Below are the code and all the weights of a small trained network. Each question names an input and a class and asks about switching units off, where a switched-off unit gives its printed mean instead of its output.

import numpy as np


def w(rows, s, z=0):
    codes = np.array(rows[::2]) - 128.0
    scale = np.full(codes.shape[1], s)
    scale[-1] = z or s
    return codes * scale


def norm(h):
    return h / np.sqrt((h * h).mean(-1, keepdims=True) + 1e-5)


def f(y):
    return np.maximum(y, 0)


def log_softmax(a):
    a = a - a.max(-1, keepdims=True)
    return a - np.log(np.exp(a).sum(-1, keepdims=True))


def net(x, mask):
    res = np.array(x, float).reshape(1, 6) / 4 @ E
    u = 0
    for l in range(2):
        y = f(norm(res) @ A[l][:, :-1].T + A[l][:, -1])
        res = res + np.where(mask[u : u + 10], y, B[l][:, -1]) @ B[l][:, :-1]
        u += 10
    return log_softmax(norm(res)[-1] @ U[:, :-1].T + U[:, -1])


A, B = {}, {}
E = w([
[178,146,44,200,152,107,98,142],'x0',
[137,130,132,124,138,125,136,130],'x1',
[123,128,123,128,127,127,130,126],'x2',
[73,111,119,112,240,149,62,127],'x3',
[153,147,117,123,128,131,81,9],'x4',
[144,128,141,127,141,129,134,131],'x5',
],0.015)
A[0] = w([
[82,134,166,109,106,149,144,35,80],'0.n0',
[185,123,92,201,133,136,109,120,126],'0.n1',
[129,128,196,71,109,155,118,64,105],'0.n2',
[173,145,127,114,103,115,102,2,95],'0.n3',
[86,122,207,68,58,129,165,113,102],'0.n4',
[21,122,189,67,191,141,100,127,145],'0.n5',
[127,132,111,132,75,137,166,153,178],'0.n6',
[105,126,122,90,201,139,63,5,2],'0.n7',
[87,125,104,164,231,129,66,143,40],'0.n8',
[138,131,134,141,135,142,143,165,127],'0.n9',
],0.018,0.0042)
B[0] = w([
[155,86,139,111,149,78,145,96,200],'0.n0',
[135,178,138,191,102,143,122,171,187],'0.n1',
[108,83,102,104,97,59,133,99,206],'0.n2',
[193,76,67,141,98,204,147,109,234],'0.n3',
[124,139,117,94,224,186,95,125,239],'0.n4',
[141,158,166,124,7,194,173,125,254],'0.n5',
[95,149,167,131,136,72,92,91,191],'0.n6',
[105,173,151,197,116,5,119,150,244],'0.n7',
[132,114,126,65,198,160,107,96,225],'0.n8',
[124,143,119,97,114,100,115,77,159],'0.n9',
],0.024,0.016)
A[1] = w([
[90,182,124,202,171,95,94,186,12],'1.n0',
[144,6,63,82,170,134,165,151,56],'1.n1',
[135,132,150,140,109,127,154,97,48],'1.n2',
[178,124,81,146,122,180,139,172,7],'1.n3',
[156,93,120,136,142,93,103,117,97],'1.n4',
[122,126,98,159,108,110,166,127,108],'1.n5',
[73,147,125,60,226,204,104,172,40],'1.n6',
[131,114,171,117,123,98,130,117,94],'1.n7',
[118,98,154,124,95,165,161,174,71],'1.n8',
[124,117,120,132,81,204,163,180,151],'1.n9',
],0.026,0.002)
B[1] = w([
[192,147,99,82,177,123,79,59,210],'1.n0',
[170,254,115,175,206,95,42,130,190],'1.n1',
[91,41,73,146,186,147,104,161,173],'1.n2',
[73,125,164,126,87,141,177,139,167],'1.n3',
[67,213,203,49,108,222,105,126,174],'1.n4',
[92,134,173,33,219,208,140,190,168],'1.n5',
[67,25,171,104,58,4,189,157,254],'1.n6',
[115,79,93,123,176,142,144,184,171],'1.n7',
[187,150,115,206,155,122,145,173,159],'1.n8',
[118,142,64,220,124,180,119,149,185],'1.n9',
],0.022,0.017)
U = w([
[71,52,161,77,131,66,145,143,114],'0',
[181,184,104,98,215,129,46,80,31],'1',
[141,138,99,197,82,255,156,167,254],'2',
],0.014,0.00084)

Each question gives the input, the list of numbers given to net, and the class t.
The units are the neurons (one row each of A and B). Each row of codes is followed by its name. A weight is (code - 128) times the scale printed after its matrix; where a second scale follows, it is the last column's (A, B and U).
mask holds one flag per neuron, layer by layer. A switched-off neuron (its flag False) gives its mean, the last column of its row in B, instead of its output. The means were averaged over made-up inputs and are rounded, as every weight is.
A unit's drop is (log p(t) with every unit on - log p(t) with that unit switched off) / (log p(t) with every unit on - log p(t) with every unit switched off).
The circuit of an input: a set's keep is (log p(t) with only the set's units on - log p(t) with every unit switched off) / (log p(t) with every unit on - log p(t) with every unit switched off). Starting from the 12 units with the biggest drops (on a tie, the unit counted first), units are removed one at a time, each time the one whose removal leaves the highest keep (on an exact tie, the one counted first), for as long as the keep stays at least 0.8.
units of the circuit, in order: the units of the circuit, biggest drop first
most important unit: the unit with the biggest drop
k most important neurons: the k neurons with the biggest drops, biggest first
top k neurons in layer l: the k neurons of layer l with the biggest drops, biggest first
drop of u: that unit's drop, to one decimal
input [0,-6,-2,2,7,1], class 0: 4 most important neurons	[0.n7 0.n4 0.n2 1.n1]
input [8,-1,2,3,0,1], class 0: 3 most important neurons	[0.n8 1.n6 0.n7]
input [2,7,-6,-8,-7,-7], class 1: 4 most important neurons	[0.n5 0.n8 1.n6 0.n3]
input [-6,1,1,4,-7,-7], class 2: units of the circuit, in order	[0.n5]
input [0,-5,3,-2,3,-1], class 1: 2 most important neurons	[0.n5 1.n1]
input [-2,2,-1,-7,7,-4], class 1: 2 most important neurons	[1.n1 0.n5]
input [-2,-7,-2,0,5,-2], class 1: 2 most important neurons	[0.n3 1.n6]
input [-8,-6,5,1,-8,-6], class 2: 3 most important neurons	[0.n5 0.n8 1.n9]
input [7,-1,-3,-8,1,2], class 2: 2 most important neurons	[0.n7 0.n4]
input [7,-6,2,-3,-4,-5], class 1: 2 most important neurons	[0.n5 0.n3]
input [7,-5,-7,3,0,1], class 0: top 3 neurons in layer 0	[0.n8 0.n7 0.n6]
input [0,8,7,3,6,5], class 0: top 2 neurons in layer 1	[1.n1 1.n0]
input [-2,8,-5,4,8,-4], class 0: drop of 0.n7	4.9
input [5,-5,-7,3,-1,8], class 0: drop of 0.n8	7.0
input [-4,-3,-5,-8,2,1], class 1: drop of 1.n1	0.2
input [8,-4,-8,8,-2,6], class 0: drop of 1.n6	2.0
input [7,-2,-6,-3,2,-8], class 2: most important unit	0.n7
input [-8,4,6,2,-4,-7], class 2: top 2 neurons in layer 0	[0.n5 0.n8]
